Look-ups in named tables: a row name and a column name give one cell, copied from the table.

Gav:
columns: Genim, Kavumap, Nokupaz, Zudugol, Napi, Fepepif, Mib
Vut: [106, 95, 146, 81, 78, 92, 104]
Verire: [105, 79, 199, 58, 43, 104, 99]
Vopo: [107, 83, 200, 60, 45, 100, 100]
Kabut: [92, 106, 29, 131, 136, 116, 97]
Zasur: [88, 73, 122, 90, 71, 147, 89]
Lumedub: [100, 71, 194, 61, 38, 125, 92]
Megomap: [79, 80, 62, 114, 101, 157, 83]
Zezaran: [130, 136, 147, 86, 108, 17, 126]

Fepepif of Megomap: 157
Mib of Kabut: 97
Mib of Lumedub: 92
Mib of Zasur: 89
Napi of Verire: 43
Zudugol of Zezaran: 86
Fepepif of Kabut: 116
Kavumap of Zasur: 73
Kavumap of Verire: 79

Mup:
         Doma  Fut
Zosasap   135  115
Votov      48  195
Dav        59  213
Giraze     66  238
Nosavi    138  172
Firulep   166   59
Luvuk      75  203
Dut        48  225
Pom       131   59
Gufasep   165  113
Zenerug   168   76

Doma of Votov: 48
Doma of Luvuk: 75
Doma of Giraze: 66
Fut of Luvuk: 203
Fut of Dav: 213
Doma of Zosasap: 135
Fut of Zenerug: 76
Fut of Pom: 59
Fut of Zosasap: 115
Doma of Firulep: 166
Fut of Giraze: 238
Fut of Gufasep: 113

Vis:
|  | Sot | Disi | Puruta | Tututut | Motav | Funeku | Nek | Rov |
|---|---|---|---|---|---|---|---|---|
| Mek | 0.57 | 0.54 | 0.53 | 0.79 | 0.54 | 0.83 | 0.68 | 0.54 |
| Las | 0.78 | 0.63 | 0.79 | 0.55 | 0.55 | 0.56 | 0.58 | 0.57 |
| Migoro | 0.48 | 0.40 | 0.51 | 0.97 | 0.68 | 0.97 | 0.74 | 0.71 |
| Vipafin | 0.41 | 0.92 | 0.42 | 0.57 | 0.64 | 0.70 | 0.54 | 0.57 |
| Zed | 0.76 | 0.56 | 0.84 | 0.43 | 0.68 | 0.39 | 0.46 | 0.75 |
| Kazime | 0.58 | 0.39 | 0.57 | 0.81 | 0.63 | 0.81 | 0.62 | 0.63 |
| Fetili | 0.61 | 0.59 | 0.63 | 0.66 | 0.69 | 0.68 | 0.59 | 0.67 |
| Benu | 0.81 | 0.52 | 0.90 | 0.26 | 0.64 | 0.30 | 0.20 | 0.64 |
| Dofabuk | 0.39 | 0.56 | 0.40 | 0.63 | 0.92 | 0.48 | 0.64 | 0.92 |
| Mesem | 0.50 | 0.87 | 0.51 | 0.49 | 0.57 | 0.67 | 0.44 | 0.51 |
| Diz | 0.87 | 0.87 | 0.75 | 0.26 | 0.51 | 0.28 | 0.49 | 0.38 |
| Vikepa | 0.61 | 0.73 | 0.61 | 0.72 | 0.59 | 0.74 | 0.76 | 0.60 |
| Vul | 0.71 | 0.62 | 0.76 | 0.63 | 0.64 | 0.67 | 0.61 | 0.67 |

Vul, Disi: 0.62
Vipafin, Motav: 0.64
Diz, Funeku: 0.28
Mesem, Puruta: 0.51
Las, Motav: 0.55
Fetili, Rov: 0.67
Dofabuk, Puruta: 0.40
Diz, Nek: 0.49
Vikepa, Puruta: 0.61
Vikepa, Tututut: 0.72

Fuve.csv
,Voliru,Nenesas,Gonaga,Sibi
Ful,27753,46176,-410,19679
Retidet,50264,27315,54279,67027
Pez,-40991,11301,-2471,41595
Rin,31409,-50259,2352,61323
Lumeba,8981,26206,14768,98571
Bipurut,68533,-12773,38264,-31759
Dogot,-23186,69817,32079,19721

Sibi of Retidet is 67027
Nenesas of Pez is 11301
Gonaga of Ful is -410
Nenesas of Ful is 46176
Gonaga of Dogot is 32079
Sibi of Rin is 61323
Sibi of Dogot is 19721
Nenesas of Rin is -50259
Sibi of Pez is 41595
Voliru of Lumeba is 8981
Sibi of Lumeba is 98571
Gonaga of Retidet is 54279
Gonaga of Bipurut is 38264
Nenesas of Lumeba is 26206

Table Lipo
      Ledeli  Fiborar  Gega  Pim  Rini  Sepubu  Kimoku  Fused
Lom      111      178   103  157    98     132     138    127
Gen      192       78   209  164   198     201     230    159
Gatu     166       72    49   71   193     110      79    146

Kimoku of Gen is 230
Gega of Gen is 209
Pim of Gen is 164
Rini of Gen is 198
Pim of Lom is 157
Fused of Gatu is 146
Ledeli of Lom is 111
Fiborar of Gen is 78
Gega of Lom is 103

Table Puz
cols = Dig, Tor, Zekufa, Vilibe, Lif, Lafo, Rit
Rinop: [141, 130, 117, 180, 180, 204, 47]
Vesofid: [127, 198, 187, 155, 139, 156, 42]
Vubi: [185, 227, 143, 146, 137, 111, 134]
Pesuzo: [179, 210, 145, 132, 146, 98, 241]

Vubi, Zekufa -> 143
Pesuzo, Vilibe -> 132
Vesofid, Vilibe -> 155
Vubi, Lafo -> 111
Vubi, Dig -> 185
Pesuzo, Lafo -> 98
Pesuzo, Dig -> 179
Vesofid, Lafo -> 156
Pesuzo, Zekufa -> 145
Vesofid, Tor -> 198
Rinop, Zekufa -> 117
Pesuzo, Lif -> 146
Vubi, Vilibe -> 146
Vesofid, Zekufa -> 187
Vesofid, Dig -> 127
Vubi, Rit -> 134
Rinop, Tor -> 130
Rinop, Lif -> 180
Vesofid, Rit -> 42

Bodesa
fields: Fulovek, Tuvose, Pudur, Rer, Bapuz
Faf: [0.44, 0.58, 0.38, 0.14, 0.63]
Kep: [0.43, 0.02, 0.25, 0.60, 0.38]
Mibema: [0.46, 0.52, 0.52, 0.36, 0.19]
Kipune: [0.29, 0.63, 0.60, 0.34, 0.55]
Lil: [0.49, 0.56, 0.54, 0.53, 0.39]
Tabafol: [0.49, 0.44, 0.48, 0.39, 0.19]
Mab: [0.11, 0.55, 0.48, 0.33, 0.77]

What is the Bapuz of Mab in Bodesa? 0.77
What is the Bapuz of Tabafol in Bodesa? 0.19
What is the Fulovek of Kep in Bodesa? 0.43
What is the Pudur of Tabafol in Bodesa? 0.48
What is the Tuvose of Kipune in Bodesa? 0.63
What is the Rer of Tabafol in Bodesa? 0.39
What is the Rer of Kipune in Bodesa? 0.34
What is the Fulovek of Faf in Bodesa? 0.44
What is the Tuvose of Kep in Bodesa? 0.02
What is the Tuvose of Mab in Bodesa? 0.55
What is the Rer of Lil in Bodesa? 0.53
What is the Pudur of Kep in Bodesa? 0.25
What is the Rer of Kep in Bodesa? 0.60
What is the Fulovek of Kipune in Bodesa? 0.29
What is the Fulovek of Tabafol in Bodesa? 0.49
What is the Rer of Mab in Bodesa? 0.33
What is the Bapuz of Faf in Bodesa? 0.63
What is the Tuvose of Lil in Bodesa? 0.56
What is the Tuvose of Mibema in Bodesa? 0.52

